Here is a tiny trained network, its code and every weight. The questions are about switching its units off for an input and a class, where a switched-off unit gives its printed mean instead of its output.

import numpy as np


def w(rows, s, z=0):
    codes = np.array(rows[::2]) - 128.0
    scale = np.full(codes.shape[1], s)
    scale[-1] = z or s
    return codes * scale


def f(y):
    return np.maximum(y, 0)


def log_softmax(a):
    a = a - a.max(-1, keepdims=True)
    return a - np.log(np.exp(a).sum(-1, keepdims=True))


def net(x, mask):
    res = np.array(x, float).reshape(1, 6) / 4 @ E
    y = f(res @ A[0][:, :-1].T + A[0][:, -1])
    res = res + np.where(mask, y, B[0][:, -1]) @ B[0][:, :-1]
    return log_softmax(res[-1] @ U[:, :-1].T + U[:, -1])


A, B = {}, {}
E = w([
[127,126,129,127,133,126],'x0',
[129,126,123,126,128,130],'x1',
[50,11,93,129,34,120],'x2',
[127,128,125,129,128,128],'x3',
[28,180,106,253,150,122],'x4',
[163,73,24,143,223,250],'x5',
],0.0061)
A[0] = w([
[204,244,192,127,233,141,72],'neuron 1',
[117,204,228,109,57,28,47],'neuron 2',
[195,82,143,15,103,141,84],'neuron 3',
[205,70,156,21,129,119,52],'neuron 4',
[185,114,37,149,235,238,72],'neuron 5',
[52,2,97,120,34,140,88],'neuron 6',
[104,189,240,112,78,22,64],'neuron 7',
[8,174,89,230,126,113,161],'neuron 8',
[190,63,150,19,91,132,100],'neuron 9',
[65,43,112,137,53,136,250],'neuron 10',
],0.0054,0.0026)
B[0] = w([
[183,179,2,129,23,106,230],'neuron 1',
[56,44,93,133,61,218,227],'neuron 2',
[164,120,171,237,167,152,201],'neuron 3',
[170,110,163,230,146,143,195],'neuron 4',
[53,67,98,91,66,209,231],'neuron 5',
[206,209,61,129,77,77,234],'neuron 6',
[82,52,95,133,64,224,230],'neuron 7',
[175,122,198,220,191,138,246],'neuron 8',
[176,128,167,218,179,142,208],'neuron 9',
[191,203,114,120,113,98,253],'neuron 10',
],0.0065,0.0048)
U = w([
[34,8,95,101,79,218,1],'0',
[122,140,147,126,145,121,253],'1',
[196,227,39,115,75,66,25],'2',
[153,106,238,230,220,130,42],'3',
[108,127,151,89,157,122,252],'4',
[96,131,146,98,158,114,209],'5',
[55,111,193,18,254,21,8],'6',
],0.0079,0.0048)

Each question gives the input, the list of numbers given to net, and the class t.
The units are the neurons (one row each of A and B). Each row of codes is followed by its name. A weight is (code - 128) times the scale printed after its matrix; where a second scale follows, it is the last column's (A, B and U).
mask holds one flag per neuron, in row order. A switched-off neuron (its flag False) gives its mean, the last column of its row in B, instead of its output. The means were averaged over made-up inputs and are rounded, as every weight is.
A unit's drop is (log p(t) with every unit on - log p(t) with that unit switched off) / (log p(t) with every unit on - log p(t) with every unit switched off).
The circuit of an input: a set's keep is (log p(t) with only the set's units on - log p(t) with every unit switched off) / (log p(t) with every unit on - log p(t) with every unit switched off). Starting from all 10 units, units are removed one at a time, each time the one whose removal leaves the highest keep (on an exact tie, the one counted first), for as long as the keep stays at least 0.8.
circuit, biggest first: the units of the circuit, biggest drop first
top k neurons: the k neurons with the biggest drops, biggest first
drop of u: that unit's drop, to one decimal
input [7,-7,3,1,-4,-8], class 0: circuit, biggest first	neuron 2
input [-6,3,-6,0,1,-8], class 0: circuit, biggest first	neuron 2; neuron 7
input [1,3,7,0,-8,-7], class 3: circuit, biggest first	neuron 9; neuron 3
input [3,0,-4,3,6,-7], class 0: circuit, biggest first	neuron 2; neuron 7
input [2,-1,8,-5,-1,-4], class 2: top 3 neurons	neuron 6; neuron 10; neuron 5
input [-8,1,7,-1,1,6], class 1: circuit, biggest first	neuron 2; neuron 10
input [-5,3,8,5,-1,-2], class 2: top 2 neurons	neuron 6; neuron 10
input [1,4,1,0,8,2], class 3: top 2 neurons	neuron 8; neuron 1
input [-4,-7,7,-6,3,0], class 2: top 2 neurons	neuron 6; neuron 10
input [-7,6,8,8,6,1], class 2: top 2 neurons	neuron 6; neuron 10
input [6,5,7,6,-8,-3], class 3: top 4 neurons	neuron 9; neuron 3; neuron 4; neuron 1
input [0,7,8,5,-1,4], class 2: circuit, biggest first	neuron 6; neuron 10
input [2,4,7,1,8,0], class 3: top 3 neurons	neuron 8; neuron 1; neuron 5
input [7,-6,-8,8,5,4], class 2: top neuron	neuron 1
input [-5,6,-2,1,-8,-4], class 3: drop of neuron 8	-0.1
input [-3,4,5,2,-7,-1], class 3: drop of neuron 9	0.3
input [-3,-8,5,2,-8,-2], class 3: drop of neuron 3	0.3
